Here is a tiny trained network, its code and every weight. The questions are about switching its units off for an input and a class, where a switched-off unit gives its printed mean instead of its output.

import numpy as np


def w(rows, s, z=0):
    codes = np.array(rows[::2]) - 128.0
    scale = np.full(codes.shape[1], s)
    scale[-1] = z or s
    return codes * scale


def norm(h):
    return h / np.sqrt((h * h).mean(-1, keepdims=True) + 1e-5)


def f(y):
    return y / 2 * (1 + np.tanh(0.7978845608 * (y + 0.044715 * y**3)))


def log_softmax(a):
    a = a - a.max(-1, keepdims=True)
    return a - np.log(np.exp(a).sum(-1, keepdims=True))


def net(x, mask):
    res = np.array(x, float).reshape(1, 7) / 4 @ E
    u = 0
    for l in range(3):
        y = f(norm(res) @ A[l][:, :-1].T + A[l][:, -1])
        res = res + np.where(mask[u : u + 4], y, B[l][:, -1]) @ B[l][:, :-1]
        u += 4
    return log_softmax(norm(res)[-1] @ U[:, :-1].T + U[:, -1])


A, B = {}, {}
E = w([
[126,132,154,195,35,65],'x0',
[237,149,166,181,71,206],'x1',
[132,124,129,126,126,127],'x2',
[169,66,27,219,156,96],'x3',
[100,2,178,118,102,129],'x4',
[236,121,186,85,195,13],'x5',
[128,127,127,124,127,124],'x6',
],0.0076)
A[0] = w([
[200,124,154,157,104,190,83],'0.n0',
[149,103,106,79,203,200,68],'0.n1',
[171,84,39,173,150,115,1],'0.n2',
[118,5,171,110,108,146,31],'0.n3',
],0.015,0.0086)
B[0] = w([
[29,114,92,78,177,53,215],'0.n0',
[122,149,139,166,14,46,237],'0.n1',
[100,79,243,239,175,200,215],'0.n2',
[150,255,109,180,172,139,254],'0.n3',
],0.016,0.0037)
A[1] = w([
[248,86,157,81,154,127,60],'1.n0',
[171,130,159,70,109,190,1],'1.n1',
[209,181,60,87,124,172,38],'1.n2',
[157,25,72,82,183,153,69],'1.n3',
],0.018,0.0057)
B[1] = w([
[246,64,73,97,146,135,251],'1.n0',
[146,84,231,141,101,224,120],'1.n1',
[122,153,128,193,142,134,188],'1.n2',
[94,155,120,88,122,116,140],'1.n3',
],0.012,0.0018)
A[2] = w([
[174,227,96,167,164,159,62],'2.n0',
[154,121,164,186,33,92,80],'2.n1',
[108,105,74,119,63,248,5],'2.n2',
[136,165,219,29,88,186,40],'2.n3',
],0.019,0.0025)
B[2] = w([
[126,192,160,118,150,177,254],'2.n0',
[114,153,130,83,46,148,232],'2.n1',
[248,95,149,85,176,53,201],'2.n2',
[115,45,112,245,115,156,208],'2.n3',
],0.017,0.0076)
U = w([
[133,59,169,217,112,177,106],'0',
[146,229,131,153,148,151,115],'1',
[229,101,131,84,137,95,96],'2',
[125,153,135,122,10,95,64],'3',
[116,125,136,115,122,132,253],'4',
[111,123,147,116,126,140,218],'5',
[45,102,96,90,167,87,55],'6',
],0.012,0.0056)

Each question gives the input, the list of numbers given to net, and the class t.
The units are the neurons (one row each of A and B). Each row of codes is followed by its name. A weight is (code - 128) times the scale printed after its matrix; where a second scale follows, it is the last column's (A, B and U).
mask holds one flag per neuron, layer by layer. A switched-off neuron (its flag False) gives its mean, the last column of its row in B, instead of its output. The means were averaged over made-up inputs and are rounded, as every weight is.
A unit's drop is (log p(t) with every unit on - log p(t) with that unit switched off) / (log p(t) with every unit on - log p(t) with every unit switched off).
The circuit of an input: a set's keep is (log p(t) with only the set's units on - log p(t) with every unit switched off) / (log p(t) with every unit on - log p(t) with every unit switched off). Starting from all 12 units, units are removed one at a time, each time the one whose removal leaves the highest keep (on an exact tie, the one counted first), for as long as the keep stays at least 0.8.
circuit, biggest first: the units of the circuit, biggest drop first
most important unit: the unit with the biggest drop
k most important neurons: the k neurons with the biggest drops, biggest first
k most important neurons of layer l: the k neurons of layer l with the biggest drops, biggest first
drop of u: that unit's drop, to one decimal
input [-7,-1,0,-2,5,3,-6], class 3: most important neuron => 0.n1
input [-8,-8,8,-1,-3,-8,-6], class 2: circuit, biggest first => 2.n2, 0.n0
input [-3,5,-5,6,-6,5,4], class 0: 2 most important neurons => 0.n2, 0.n3
input [-8,4,8,-3,7,-7,1], class 3: 2 most important neurons => 0.n1, 2.n1
input [-8,-2,1,7,2,4,0], class 3: 2 most important neurons of layer 2 => 2.n1, 2.n3
input [-3,-1,-2,7,5,-8,-1], class 2: 3 most important neurons => 2.n2, 2.n3, 0.n0
input [4,-5,-3,-7,3,-6,-7], class 0: circuit, biggest first => 2.n3, 0.n0
input [5,-1,-4,-8,8,6,-4], class 0: 2 most important neurons => 2.n3, 0.n1
input [5,-2,-4,6,-1,2,1], class 0: 2 most important neurons => 0.n2, 0.n1
input [4,8,-1,-8,-7,5,-2], class 0: 2 most important neurons => 2.n3, 0.n3
input [1,1,-4,-5,8,8,0], class 1: 3 most important neurons => 0.n3, 2.n0, 2.n2
input [-8,-2,8,3,5,4,-5], class 3: 2 most important neurons => 0.n1, 2.n1
input [-5,-1,-5,-8,8,-5,8], class 0: 2 most important neurons => 2.n3, 0.n0
input [3,-5,-8,8,-8,-3,1], class 0: most important unit => 0.n2
input [1,4,4,-5,-6,-7,-4], class 2: 2 most important neurons of layer 0 => 0.n3, 0.n0
input [-6,-2,1,8,1,7,-1], class 0: 2 most important neurons => 0.n2, 2.n2
input [-2,-5,-5,0,7,-4,-3], class 1: drop of 0.n3 => 1.0
input [2,8,5,4,-1,-7,5], class 6: drop of 0.n0 => 0.9
input [-6,5,4,0,3,-5,-3], class 3: drop of 0.n1 => 1.2
input [-4,-4,-2,-7,-1,6,-5], class 0: most important unit => 2.n3
input [-8,-2,-1,4,-6,-3,2], class 3: 2 most important neurons of layer 0 => 0.n1, 0.n3
